Below are the code and all the weights of a small trained network. Each question names an input and a class and asks about switching units off, where a switched-off unit gives its printed mean instead of its output.

import numpy as np


def w(rows, s, z=0):
    codes = np.array(rows[::2]) - 128.0
    scale = np.full(codes.shape[1], s)
    scale[-1] = z or s
    return codes * scale


def norm(h):
    return h / np.sqrt((h * h).mean(-1, keepdims=True) + 1e-5)


def f(y):
    return y / 2 * (1 + np.tanh(0.7978845608 * (y + 0.044715 * y**3)))


def log_softmax(a):
    a = a - a.max(-1, keepdims=True)
    return a - np.log(np.exp(a).sum(-1, keepdims=True))


def net(x, mask):
    res = np.array(x, float).reshape(1, 4) / 4 @ E
    u = 0
    for l in range(3):
        y = f(norm(res) @ A[l][:, :-1].T + A[l][:, -1])
        res = res + np.where(mask[u : u + 4], y, B[l][:, -1]) @ B[l][:, :-1]
        u += 4
    return log_softmax(norm(res)[-1] @ U[:, :-1].T + U[:, -1])


A, B = {}, {}
E = w([
[174,93,121,184,55,120,57,26,193],'x0',
[132,133,124,124,139,127,129,116,133],'x1',
[168,52,172,192,228,205,99,176,136],'x2',
[206,176,108,183,98,115,254,143,210],'x3',
],0.0085)
A[0] = w([
[145,55,112,159,41,107,87,9,178,30],'0.n1',
[90,194,145,53,2,84,139,64,89,1],'0.n2',
[71,45,162,116,184,167,141,32,34,52],'0.n3',
[76,109,144,123,90,39,185,47,125,124],'0.n4',
],0.0061,0.0042)
B[0] = w([
[176,254,225,182,152,86,23,128,63,253],'0.n1',
[83,59,12,134,134,102,173,94,29,244],'0.n2',
[149,171,81,121,90,182,157,154,247,189],'0.n3',
[104,131,100,123,100,85,157,55,112,207],'0.n4',
],0.0091,0.0045)
A[1] = w([
[183,132,153,127,96,90,207,111,156,24],'1.n1',
[156,114,111,124,70,146,58,76,131,27],'1.n2',
[75,115,117,1,133,125,7,105,120,2],'1.n3',
[74,164,135,37,160,131,186,193,78,74],'1.n4',
],0.0086,0.0039)
B[1] = w([
[83,139,122,142,99,109,147,137,147,169],'1.n1',
[160,127,213,180,128,88,141,167,109,180],'1.n2',
[79,175,180,166,90,175,248,183,195,223],'1.n3',
[223,178,181,161,104,86,35,81,116,254],'1.n4',
],0.014,0.0051)
A[2] = w([
[89,200,170,211,47,145,117,133,106,191],'2.n1',
[159,2,141,196,197,176,110,135,127,109],'2.n2',
[138,76,113,117,152,200,85,121,175,158],'2.n3',
[137,158,113,156,114,79,203,107,215,3],'2.n4',
],0.0087,0.0023)
B[2] = w([
[173,52,115,78,199,172,116,178,148,249],'2.n1',
[18,196,33,37,51,51,142,2,69,175],'2.n2',
[182,116,129,78,51,68,231,187,97,150],'2.n3',
[33,66,154,141,197,254,90,217,158,166],'2.n4',
],0.0095,0.011)
U = w([
[235,168,168,151,163,85,61,136,94,254],'0',
[35,136,19,56,115,65,186,75,75,30],'1',
[60,80,133,124,166,246,193,229,185,122],'2',
],0.012,0.0016)

Each question gives the input, the list of numbers given to net, and the class t.
The units are the neurons (one row each of A and B). Each row of codes is followed by its name. A weight is (code - 128) times the scale printed after its matrix; where a second scale follows, it is the last column's (A, B and U).
mask holds one flag per neuron, layer by layer. A switched-off neuron (its flag False) gives its mean, the last column of its row in B, instead of its output. The means were averaged over made-up inputs and are rounded, as every weight is.
A unit's drop is (log p(t) with every unit on - log p(t) with that unit switched off) / (log p(t) with every unit on - log p(t) with every unit switched off).
The circuit of an input: a set's keep is (log p(t) with only the set's units on - log p(t) with every unit switched off) / (log p(t) with every unit on - log p(t) with every unit switched off). Starting from all 12 units, units are removed one at a time, each time the one whose removal leaves the highest keep (on an exact tie, the one counted first), for as long as the keep stays at least 0.8.
units of the circuit, in order: the units of the circuit, biggest drop first
k most important neurons: the k neurons with the biggest drops, biggest first
top k neurons in layer l: the k neurons of layer l with the biggest drops, biggest first
drop of u: that unit's drop, to one decimal
input [1,-1,-4,-5], class 2: units of the circuit, in order	1.n3
input [-6,5,7,7], class 1: units of the circuit, in order	1.n3; 2.n2; 0.n1; 2.n1
input [-4,-5,-4,-3], class 0: 2 most important neurons	1.n4; 2.n2
input [-1,0,7,5], class 1: units of the circuit, in order	2.n2; 1.n3
input [0,8,6,-7], class 2: 2 most important neurons	1.n3; 0.n2
input [4,7,4,5], class 2: 2 most important neurons	1.n4; 2.n4
input [0,-2,-2,2], class 1: 2 most important neurons	1.n3; 0.n2
input [-7,-7,-7,6], class 0: 4 most important neurons	1.n4; 2.n2; 1.n3; 0.n3
input [-5,-6,2,-5], class 0: 2 most important neurons	1.n4; 2.n4
input [4,-5,5,0], class 1: 2 most important neurons	2.n2; 1.n4
input [-6,6,-5,-7], class 2: top 2 neurons in layer 0	0.n1; 0.n3
input [-8,5,-4,-7], class 0: drop of 1.n4	2.6
input [-1,5,7,6], class 1: drop of 1.n3	0.4
input [-4,2,-4,8], class 2: units of the circuit, in order	2.n4
input [4,4,-6,-8], class 2: drop of 1.n4	0.0
input [1,3,8,-3], class 1: drop of 2.n2	0.2
